Below are the code and all the weights of a small trained network. Each question names an input and a class and asks about switching units off, where a switched-off unit gives its printed mean instead of its output.

import numpy as np


def w(rows, s, z=0):
    codes = np.array(rows[::2]) - 128.0
    scale = np.full(codes.shape[1], s)
    scale[-1] = z or s
    return codes * scale


def norm(h):
    return h / np.sqrt((h * h).mean(-1, keepdims=True) + 1e-5)


def f(y):
    return np.maximum(y, 0)


def log_softmax(a):
    a = a - a.max(-1, keepdims=True)
    return a - np.log(np.exp(a).sum(-1, keepdims=True))


def net(x, mask):
    res = np.array(x, float).reshape(1, 7) / 4 @ E
    u = 0
    for l in range(3):
        y = f(norm(res) @ A[l][:, :-1].T + A[l][:, -1])
        res = res + np.where(mask[u : u + 3], y, B[l][:, -1]) @ B[l][:, :-1]
        u += 3
    return log_softmax(norm(res)[-1] @ U[:, :-1].T + U[:, -1])


A, B = {}, {}
E = w([
[116,137,125,105,155,112,145,129,134,151,122,119],'x0',
[119,127,243,154,176,254,171,135,11,166,81,49],'x1',
[172,175,218,250,144,13,144,82,183,111,46,68],'x2',
[70,66,150,138,167,69,166,84,53,104,112,243],'x3',
[191,128,126,112,102,128,247,160,131,70,157,118],'x4',
[148,39,174,167,114,137,94,156,175,136,150,170],'x5',
[133,193,167,164,142,171,123,67,166,182,250,124],'x6',
],0.0061)
A[0] = w([
[66,147,120,124,113,114,10,132,80,177,90,122,56],'L0N1',
[152,158,93,145,61,161,78,234,172,149,138,9,66],'L0N2',
[181,55,102,73,121,92,84,180,86,94,2,111,3],'L0N3',
],0.0066,0.0031)
B[0] = w([
[81,113,106,162,156,183,200,115,229,54,126,97,203],'L0N1',
[26,101,161,145,147,53,161,114,77,115,152,160,253],'L0N2',
[172,202,176,119,152,152,119,57,134,171,248,139,231],'L0N3',
],0.012,0.0048)
A[1] = w([
[172,165,169,185,131,65,111,124,153,113,26,54,55],'L1N1',
[143,76,194,178,115,254,117,166,99,146,96,66,4],'L1N2',
[188,122,142,84,97,107,236,195,106,76,154,104,79],'L1N3',
],0.0075,0.0034)
B[1] = w([
[182,126,64,220,135,240,128,242,70,254,110,227,253],'L1N1',
[152,78,49,92,71,69,137,47,201,131,83,136,225],'L1N2',
[126,135,163,170,216,205,166,141,230,30,57,108,246],'L1N3',
],0.0071,0.0039)
A[2] = w([
[131,71,189,119,117,178,181,87,49,195,60,22,41],'L2N1',
[164,136,213,144,77,149,104,44,121,176,219,136,64],'L2N2',
[84,84,87,2,95,229,91,209,105,118,133,107,3],'L2N3',
],0.0081,0.0029)
B[2] = w([
[150,32,53,40,33,19,136,41,188,159,206,138,238],'L2N1',
[95,196,159,1,147,163,97,67,49,110,143,230,255],'L2N2',
[212,128,128,247,111,172,96,173,40,248,80,169,246],'L2N3',
],0.0074,0.0042)
U = w([
[209,147,145,191,110,158,96,241,52,239,97,143,142],'0',
[99,137,137,118,152,126,159,112,137,113,135,139,234],'1',
[191,105,52,28,2,13,95,120,245,110,100,114,105],'2',
[177,242,204,63,181,185,88,60,139,130,216,82,3],'3',
[76,73,170,166,209,238,165,143,246,32,92,48,63],'4',
[80,113,165,125,160,121,157,125,109,109,132,144,155],'5',
[14,54,195,138,175,23,162,158,3,67,85,161,42],'6',
],0.0077,0.0054)

Each question gives the input, the list of numbers given to net, and the class t.
The units are the neurons (one row each of A and B). Each row of codes is followed by its name. A weight is (code - 128) times the scale printed after its matrix; where a second scale follows, it is the last column's (A, B and U).
mask holds one flag per neuron, layer by layer. A switched-off neuron (its flag False) gives its mean, the last column of its row in B, instead of its output. The means were averaged over made-up inputs and are rounded, as every weight is.
A unit's drop is (log p(t) with every unit on - log p(t) with that unit switched off) / (log p(t) with every unit on - log p(t) with every unit switched off).
The circuit of an input: a set's keep is (log p(t) with only the set's units on - log p(t) with every unit switched off) / (log p(t) with every unit on - log p(t) with every unit switched off). Starting from all 9 units, units are removed one at a time, each time the one whose removal leaves the highest keep (on an exact tie, the one counted first), for as long as the keep stays at least 0.8.
circuit, biggest first: the units of the circuit, biggest drop first
top k neurons: the k neurons with the biggest drops, biggest first
k most important neurons of layer l: the k neurons of layer l with the biggest drops, biggest first
input [-4,8,-1,8,2,7,8], class 2: top 2 neurons -> (L2N1 L1N2)
input [-5,1,0,-5,-1,0,-8], class 3: circuit, biggest first -> (L0N3)
input [8,8,-6,0,2,7,1], class 2: top 2 neurons -> (L2N1 L1N2)
input [6,3,8,8,-1,-5,8], class 0: 2 most important neurons of layer 1 -> (L1N1 L1N2)
input [6,-3,6,3,6,-4,6], class 0: 2 most important neurons of layer 0 -> (L0N3 L0N2)
input [-4,3,3,3,7,-5,3], class 4: circuit, biggest first -> (L1N3 L0N3)
input [3,7,-2,-2,7,5,-5], class 2: top 3 neurons -> (L2N1 L1N2 L0N1)
input [5,1,7,7,1,0,4], class 0: circuit, biggest first -> (L1N1 L0N2 L0N3)
input [3,5,-2,-7,-4,7,-5], class 1: circuit, biggest first -> (L0N2 L0N3 L2N1)
input [1,0,-2,-5,7,6,4], class 4: 2 most important neurons of layer 2 -> (L2N2 L2N1)
input [7,-4,5,-2,-7,6,4], class 4: circuit, biggest first -> (L0N1 L2N1)
input [2,3,6,6,-5,-8,-7], class 1: 2 most important neurons of layer 2 -> (L2N3 L2N1)
input [-8,-6,4,-5,4,-6,1], class 5: top 3 neurons -> (L0N2 L2N1 L1N2)
input [-6,-5,-4,-6,0,-7,-5], class 1: circuit, biggest first -> (L0N2)
input [3,-4,5,1,-2,-4,-3], class 0: top 2 neurons -> (L1N1 L0N2)
input [6,2,1,6,-8,6,5], class 4: circuit, biggest first -> (L0N1 L0N2)
input [8,-6,8,-3,8,-2,5], class 0: 2 most important neurons of layer 1 -> (L1N1 L1N2)
input [8,-7,-8,-5,-5,-5,7], class 0: top 2 neurons -> (L2N3 L0N3)
input [1,-6,8,3,2,4,6], class 0: top 2 neurons -> (L1N1 L0N3)
input [8,6,-3,-8,-4,-5,3], class 5: circuit, biggest first -> (L0N2)
input [-6,8,3,-2,-3,-2,3], class 2: circuit, biggest first -> (L2N1 L1N2)
input [0,-3,2,4,4,1,-5], class 3: top 2 neurons -> (L0N3 L0N2)
input [7,1,5,-8,8,4,6], class 4: circuit, biggest first -> (L0N3 L1N3)
input [-6,5,0,6,8,0,-2], class 4: top 2 neurons -> (L1N3 L0N2)
input [7,-4,6,-2,-8,-5,0], class 4: top 2 neurons -> (L0N1 L2N3)
input [-7,-6,1,-2,7,5,-5], class 4: 2 most important neurons of layer 2 -> (L2N1 L2N2)
input [4,8,-2,-1,3,-4,-4], class 2: circuit, biggest first -> (L2N1)
input [3,3,-6,8,-8,-7,2], class 4: 2 most important neurons of layer 2 -> (L2N2 L2N1)
